Below is a small trained network, with its code and all its weights. Each question gives an input and a class and asks what happens when units are switched off, that is, made to give their printed mean instead of their output.

import numpy as np


def w(rows, s, z=0):
    codes = np.array(rows[::2]) - 128.0
    scale = np.full(codes.shape[1], s)
    scale[-1] = z or s
    return codes * scale


def norm(h):
    return h / np.sqrt((h * h).mean(-1, keepdims=True) + 1e-5)


def f(y):
    return y / 2 * (1 + np.tanh(0.7978845608 * (y + 0.044715 * y**3)))


def log_softmax(a):
    a = a - a.max(-1, keepdims=True)
    return a - np.log(np.exp(a).sum(-1, keepdims=True))


def net(x, mask):
    res = np.array(x, float).reshape(1, 4) / 4 @ E
    u = 0
    for l in range(4):
        y = f(norm(res) @ A[l][:, :-1].T + A[l][:, -1])
        res = res + np.where(mask[u : u + 6], y, B[l][:, -1]) @ B[l][:, :-1]
        u += 6
    return log_softmax(norm(res)[-1] @ U[:, :-1].T + U[:, -1])


A, B = {}, {}
E = w([
[112,126,114],'x0',
[150,132,149],'x1',
[108,1,227],'x2',
[201,57,88],'x3',
],0.0072)
A[0] = w([
[71,75,186,252],'L0N1',
[110,29,221,216],'L0N2',
[97,166,213,26],'L0N3',
[39,179,80,86],'L0N4',
[254,5,93,62],'L0N5',
[201,78,13,109],'L0N6',
],0.0064,0.0025)
B[0] = w([
[149,54,254,220],'L0N1',
[46,100,153,254],'L0N2',
[204,65,107,136],'L0N3',
[129,146,126,153],'L0N4',
[103,64,65,209],'L0N5',
[155,68,197,183],'L0N6',
],0.0076,0.0044)
A[1] = w([
[104,123,162,59],'L1N1',
[118,224,147,187],'L1N2',
[168,154,103,31],'L1N3',
[200,38,96,6],'L1N4',
[95,161,214,82],'L1N5',
[112,2,55,24],'L1N6',
],0.0077,0.0023)
B[1] = w([
[50,22,132,136],'L1N1',
[59,200,122,232],'L1N2',
[114,2,152,109],'L1N3',
[93,251,29,195],'L1N4',
[158,171,44,205],'L1N5',
[148,193,68,251],'L1N6',
],0.0051,0.0023)
A[2] = w([
[1,171,123,255],'L2N1',
[99,41,96,33],'L2N2',
[22,33,197,249],'L2N3',
[90,136,124,172],'L2N4',
[94,60,126,133],'L2N5',
[162,172,40,125],'L2N6',
],0.011,0.0023)
B[2] = w([
[254,226,111,184],'L2N1',
[236,76,73,156],'L2N2',
[193,227,200,245],'L2N3',
[158,122,132,139],'L2N4',
[209,89,90,163],'L2N5',
[9,17,159,175],'L2N6',
],0.0073,0.011)
A[3] = w([
[3,60,59,130],'L3N1',
[130,13,217,196],'L3N2',
[254,250,112,253],'L3N3',
[64,92,39,133],'L3N4',
[53,64,47,104],'L3N5',
[86,167,248,109],'L3N6',
],0.0094,0.004)
B[3] = w([
[73,95,255,163],'L3N1',
[108,150,7,186],'L3N2',
[59,69,85,249],'L3N3',
[101,49,225,151],'L3N4',
[65,144,254,153],'L3N5',
[130,215,106,166],'L3N6',
],0.0096,0.011)
U = w([
[41,178,38,191],'0',
[50,55,197,158],'1',
[201,248,197,3],'2',
[221,44,76,109],'3',
],0.015,0.0026)

Each question gives the input, the list of numbers given to net, and the class t.
The units are the neurons (one row each of A and B). Each row of codes is followed by its name. A weight is (code - 128) times the scale printed after its matrix; where a second scale follows, it is the last column's (A, B and U).
mask holds one flag per neuron, layer by layer. A switched-off neuron (its flag False) gives its mean, the last column of its row in B, instead of its output. The means were averaged over made-up inputs and are rounded, as every weight is.
A unit's drop is (log p(t) with every unit on - log p(t) with that unit switched off) / (log p(t) with every unit on - log p(t) with every unit switched off).
k most important neurons: the k neurons with the biggest drops, biggest first
top k neurons in layer l: the k neurons of layer l with the biggest drops, biggest first
drop when u is switched off: that unit's drop, to one decimal
input [7,8,0,-2], class 0: top neuron in layer 0 -> L0N2
input [-4,-1,-6,2], class 1: 2 most important neurons -> L2N3, L2N6
input [1,-5,0,6], class 1: top 2 neurons in layer 1 -> L1N4, L1N6
input [-8,4,3,0], class 2: 2 most important neurons -> L2N3, L0N2
input [-8,-2,5,1], class 3: 2 most important neurons -> L2N5, L2N2
input [7,4,1,-8], class 2: 2 most important neurons -> L3N2, L2N1
input [-1,0,0,-4], class 0: 4 most important neurons -> L0N2, L3N3, L0N5, L1N5
input [-8,4,-3,2], class 1: 2 most important neurons -> L2N3, L0N1
input [6,-5,-8,2], class 1: 2 most important neurons -> L2N3, L2N6
input [-6,-3,-6,3], class 1: drop when L2N3 is switched off -> 0.5
input [-7,2,3,2], class 3: drop when L1N5 is switched off -> 0.0
input [-6,7,-2,-5], class 0: drop when L2N3 is switched off -> 0.2
